Below is a small trained network, with its code and all its weights. Each question gives an input and a target symbol and asks what happens when units are switched off, that is, made to give their printed mean instead of their output.

import numpy as np


def w(rows, s, z=0):
    codes = np.array(rows[::2]) - 128.0
    scale = np.full(codes.shape[1], s)
    scale[-1] = z or s
    return codes * scale


def norm(h):
    return h / np.sqrt((h * h).mean(-1, keepdims=True) + 1e-5)


def f(y):
    return np.maximum(y, 0)


def softmax(a):
    e = np.exp(a - a.max(-1, keepdims=True))
    return e / e.sum(-1, keepdims=True)


def log_softmax(a):
    a = a - a.max(-1, keepdims=True)
    return a - np.log(np.exp(a).sum(-1, keepdims=True))


def net(x, mask):
    ids = ['βγδεζηθλμξπστψω'.index(c) for c in x.split()]
    T = len(ids)
    res = E[ids] + P[:T]
    u = 0
    for l in range(3):
        r = norm(res)
        for j in range(3):
            rows = slice(2 * j, 2 * j + 2)
            q, k, v = (r @ M[l][rows].T for M in (Q, K, V))
            z = softmax(np.where(np.tri(T) > 0, q @ k.T / 2**0.5, -1e9)) @ v
            o = O[l][rows]
            res = res + np.where(mask[u + j], z, o[:, -1]) @ o[:, :-1]
        u += 3
        y = f(norm(res) @ A[l][:, :-1].T + A[l][:, -1])
        res = res + np.where(mask[u : u + 4], y, B[l][:, -1]) @ B[l][:, :-1]
        u += 4
    return log_softmax(norm(res)[-1] @ U[:, :-1].T + U[:, -1])


Q, K, V, O, A, B = {}, {}, {}, {}, {}, {}
E = w([
[98,86,137,55,57,83,210],'β',
[100,124,124,70,115,104,27],'γ',
[196,74,18,84,165,194,97],'δ',
[142,174,115,143,63,194,152],'ε',
[224,128,102,150,164,131,136],'ζ',
[163,190,179,241,108,232,126],'η',
[118,152,173,138,90,116,108],'θ',
[106,144,101,91,66,182,72],'λ',
[158,106,127,156,136,151,89],'μ',
[186,141,157,170,64,192,212],'ξ',
[201,138,194,253,182,167,152],'π',
[195,123,121,103,174,36,97],'σ',
[35,178,144,166,99,222,13],'τ',
[127,142,171,180,173,117,22],'ψ',
[193,128,113,105,82,128,211],'ω',
],0.0027)
P = w([
[106,81,47,251,48,86,120],'0',
[229,147,158,119,29,119,63],'1',
[184,247,54,166,174,180,62],'2',
[53,64,149,106,163,96,232],'3',
[219,101,193,87,51,164,76],'4',
[153,255,46,151,185,196,109],'5',
[71,43,163,112,230,72,192],'6',
[220,101,208,59,77,192,88],'7',
[143,250,48,158,164,186,126],'8',
[68,46,167,123,238,58,166],'9',
[202,128,218,20,136,219,109],'10',
[166,247,44,164,152,209,94],'11',
[70,34,164,107,255,67,154],'12',
],0.0027)
Q[0] = w([
[158,63,184,103,108,75,153],'0.h1',
[185,117,127,135,145,86,217],'0.h1',
[150,88,114,126,153,148,134],'0.h2',
[156,197,127,105,158,131,160],'0.h2',
[68,108,253,51,112,31,155],'0.h3',
[75,110,129,153,149,157,172],'0.h3',
],0.012)
K[0] = w([
[201,225,167,62,63,149,68],'0.h1',
[194,120,70,85,202,98,129],'0.h1',
[122,113,182,176,133,103,161],'0.h2',
[124,77,104,153,175,122,109],'0.h2',
[5,1,143,170,49,67,138],'0.h3',
[201,90,137,194,106,141,38],'0.h3',
],0.0089)
V[0] = w([
[147,78,113,129,152,86,143],'0.h1',
[106,107,174,158,121,5,77],'0.h1',
[188,143,89,123,140,146,205],'0.h2',
[151,111,144,121,81,215,148],'0.h2',
[107,120,173,122,127,141,157],'0.h3',
[168,135,126,122,120,104,96],'0.h3',
],0.0018)
O[0] = w([
[105,151,83,159,144,86,131,146],'0.h1',
[182,255,138,118,87,59,74,143],'0.h1',
[118,65,72,108,176,168,169,144],'0.h2',
[133,6,191,88,128,158,113,138],'0.h2',
[154,56,174,125,149,143,171,2],'0.h3',
[99,176,107,142,92,107,76,194],'0.h3',
],0.00086,0.00069)
A[0] = w([
[48,87,161,153,198,162,219,48],'0.n1',
[2,161,205,105,194,39,193,14],'0.n2',
[91,185,123,120,138,86,152,3],'0.n3',
[18,124,196,159,154,104,198,33],'0.n4',
],0.0078,0.0016)
B[0] = w([
[46,82,209,109,222,49,253,245],'0.n1',
[228,251,105,46,173,33,192,254],'0.n2',
[105,179,118,176,181,207,127,142],'0.n3',
[149,152,180,69,74,20,161,215],'0.n4',
],0.0043,0.0037)
Q[1] = w([
[216,38,252,10,119,85,152],'1.h1',
[92,198,30,157,245,60,195],'1.h1',
[118,123,118,130,147,133,140],'1.h2',
[178,182,118,124,127,143,98],'1.h2',
[147,46,253,63,56,119,102],'1.h3',
[124,36,73,81,164,192,158],'1.h3',
],0.017)
K[1] = w([
[146,144,190,4,190,179,132],'1.h1',
[114,126,60,139,114,29,144],'1.h1',
[112,119,123,132,134,135,122],'1.h2',
[169,179,124,120,123,139,120],'1.h2',
[149,156,224,55,155,209,132],'1.h3',
[149,63,63,92,135,165,142],'1.h3',
],0.02)
V[1] = w([
[94,185,141,176,70,251,115],'1.h1',
[181,130,182,239,189,149,146],'1.h1',
[144,168,191,66,159,149,145],'1.h2',
[167,152,163,59,130,135,109],'1.h2',
[80,148,237,157,98,105,202],'1.h3',
[199,114,79,106,95,144,232],'1.h3',
],0.015)
O[1] = w([
[100,225,125,152,110,161,129,16],'1.h1',
[159,129,254,149,117,127,139,117],'1.h1',
[160,131,133,133,140,134,58,123],'1.h2',
[145,159,145,148,168,150,94,182],'1.h2',
[81,116,124,221,152,99,166,2],'1.h3',
[223,136,95,170,109,112,143,172],'1.h3',
],0.0099,0.0076)
A[1] = w([
[62,61,124,101,56,119,254,125],'1.n1',
[180,92,50,135,108,139,176,35],'1.n2',
[99,173,77,144,164,141,108,46],'1.n3',
[153,49,119,95,213,61,141,2],'1.n4',
],0.018,0.00016)
B[1] = w([
[52,133,78,152,252,25,191,182],'1.n1',
[75,171,164,169,183,157,77,181],'1.n2',
[131,90,144,144,58,88,142,160],'1.n3',
[152,170,161,44,86,68,224,253],'1.n4',
],0.013,0.017)
Q[2] = w([
[86,230,6,74,123,153,70],'2.h1',
[236,33,131,149,81,33,163],'2.h1',
[239,246,179,110,47,154,210],'2.h2',
[156,177,54,172,104,35,125],'2.h2',
[107,129,177,108,113,3,135],'2.h3',
[134,27,43,10,234,110,139],'2.h3',
],0.012)
K[2] = w([
[170,169,98,151,47,172,44],'2.h1',
[111,60,70,102,147,62,144],'2.h1',
[134,158,117,116,192,111,253],'2.h2',
[183,169,92,146,141,54,127],'2.h2',
[74,130,155,102,118,94,159],'2.h3',
[145,158,173,103,37,170,51],'2.h3',
],0.019)
V[2] = w([
[161,89,136,142,91,214,135],'2.h1',
[139,145,110,104,173,135,186],'2.h1',
[165,93,100,129,188,208,245],'2.h2',
[164,94,41,158,113,87,144],'2.h2',
[117,112,90,136,179,88,194],'2.h3',
[204,136,110,133,99,141,100],'2.h3',
],0.011)
O[2] = w([
[134,238,119,87,141,51,125,2],'2.h1',
[116,63,166,173,147,153,106,195],'2.h1',
[208,209,138,150,115,22,39,178],'2.h2',
[170,189,108,123,76,12,208,147],'2.h2',
[113,30,91,116,182,76,51,176],'2.h3',
[96,190,157,153,100,255,146,67],'2.h3',
],0.0041,0.0089)
A[2] = w([
[145,75,44,34,150,178,162,81],'2.n1',
[224,142,142,184,108,164,154,77],'2.n2',
[124,117,27,74,100,160,123,2],'2.n3',
[34,142,53,163,235,84,251,66],'2.n4',
],0.016,0.0014)
B[2] = w([
[146,181,178,221,34,101,179,180],'2.n1',
[87,98,66,91,146,183,196,174],'2.n2',
[85,46,115,76,172,199,136,161],'2.n3',
[2,149,86,44,250,88,212,254],'2.n4',
],0.012,0.013)
U = w([
[55,136,88,96,208,88,181,204],'β',
[40,75,135,136,31,207,180,74],'γ',
[160,200,88,61,144,231,119,152],'δ',
[154,185,23,182,50,89,144,109],'ε',
[218,1,103,104,181,159,116,74],'ζ',
[114,236,198,208,139,157,152,73],'η',
[125,54,135,212,78,75,83,255],'θ',
[102,57,34,51,75,109,60,55],'λ',
[185,159,150,95,145,70,25,113],'μ',
[156,88,65,213,146,183,201,95],'ξ',
[149,96,220,207,167,173,159,118],'π',
[183,136,197,63,81,67,193,143],'σ',
[46,207,142,125,56,95,58,74],'τ',
[72,77,223,82,175,166,47,75],'ψ',
[190,152,94,204,203,115,82,200],'ω',
],0.0077,0.0024)

Each question gives the input, a string of symbols that net reads in full, and the target symbol t.
The units are the heads (2 rows each of Q, K, V and O) and the neurons (one row each of A and B). Each row of codes is followed by its name. A weight is (code - 128) times the scale printed after its matrix; where a second scale follows, it is the last column's (O, A, B and U).
mask holds one flag per unit, layer by layer, with each layer's heads first. A switched-off unit (its flag False) gives its mean, the last column of its rows in O or B, instead of its output. The means were averaged over made-up inputs and are rounded, as every weight is.
A unit's drop is (log p(t) with every unit on - log p(t) with that unit switched off) / (log p(t) with every unit on - log p(t) with every unit switched off).
The circuit of an input: a set's keep is (log p(t) with only the set's units on - log p(t) with every unit switched off) / (log p(t) with every unit on - log p(t) with every unit switched off). Starting from the 12 units with the biggest drops (on a tie, the unit counted first), units are removed one at a time, each time the one whose removal leaves the highest keep (on an exact tie, the one counted first), for as long as the keep stays at least 0.8.
units of the circuit, in order: the units of the circuit, biggest drop first
unit that matters most: the unit with the biggest drop
top k neurons: the k neurons with the biggest drops, biggest first
top k neurons in layer l: the k neurons of layer l with the biggest drops, biggest first
which heads matter: for each layer, one digit per head in row order, 1 if its drop is at least 0.15 and else 0, layers parted by /
input δ σ δ β δ π δ σ, target σ: units of the circuit, in order => [2.n4, 1.n1]
input σ μ λ δ ψ ε μ σ ψ, target σ: unit that matters most => 1.h1
input θ σ η, target θ: top 2 neurons in layer 0 => [0.n1, 0.n2]
input ψ ζ β ψ δ μ ψ γ ε, target ψ: top 2 neurons => [1.n4, 1.n1]
input η δ δ γ γ ξ δ λ ω η ω ψ δ, target σ: which heads matter => 000 / 001 / 000
input γ γ σ π σ δ γ ξ δ, target γ: which heads matter => 000 / 101 / 000
input η δ σ ψ θ ψ δ ζ θ, target η: units of the circuit, in order => [1.h1, 0.n1, 2.n4, 1.n4]
input τ δ δ σ σ ξ δ δ β τ ζ ζ, target τ: which heads matter => 000 / 101 / 000
input δ σ ω ξ γ θ ψ δ ψ ζ ω μ, target δ: which heads matter => 000 / 001 / 000
input ε ψ ψ δ θ γ, target ε: top 4 neurons => [0.n1, 1.n1, 2.n4, 0.n2]
input ξ ω δ μ ε, target ε: which heads matter => 000 / 101 / 000
input μ γ δ π θ γ, target μ: top 2 neurons => [0.n2, 0.n1]
input δ δ δ δ ψ, target ψ: top 2 neurons => [0.n1, 1.n4]
input ε σ ξ ζ λ β ω γ β, target ε: unit that matters most => 1.h1
input δ δ γ δ ζ η β ε ε ω θ γ, target δ: top 2 neurons => [0.n1, 1.n4]
input μ σ ψ τ τ, target τ: top 3 neurons => [0.n1, 1.n1, 2.n4]
input ε ξ σ, target ε: which heads matter => 000 / 111 / 000
input δ σ γ, target δ: top 3 neurons => [0.n1, 0.n4, 1.n4]
input ζ μ ε σ γ λ δ σ β, target ζ: which heads matter => 000 / 100 / 001
input γ ε γ η π ω τ σ λ δ ψ δ, target γ: top 4 neurons => [0.n2, 0.n1, 1.n1, 1.n4]
input δ η β θ ξ δ ε ψ δ ω λ β, target δ: top 2 neurons => [0.n1, 1.n4]
input ζ λ σ γ σ, target σ: top 2 neurons => [0.n1, 2.n4]
input δ λ η γ σ τ ψ ω τ ψ θ δ, target δ: unit that matters most => 1.h3
input ω ψ δ γ ψ λ σ θ, target θ: which heads matter => 000 / 101 / 001
input γ ξ δ ω σ σ δ λ, target λ: top 2 neurons => [0.n1, 0.n2]
input δ λ ζ σ δ ε μ σ ε ψ ζ, target ζ: top 2 neurons => [1.n4, 0.n1]
input τ θ ψ γ σ δ δ σ γ δ δ, target δ: unit that matters most => 0.n1
input σ δ σ ψ λ λ ψ δ δ γ λ, target λ: top 2 neurons in layer 2 => [2.n4, 2.n3]
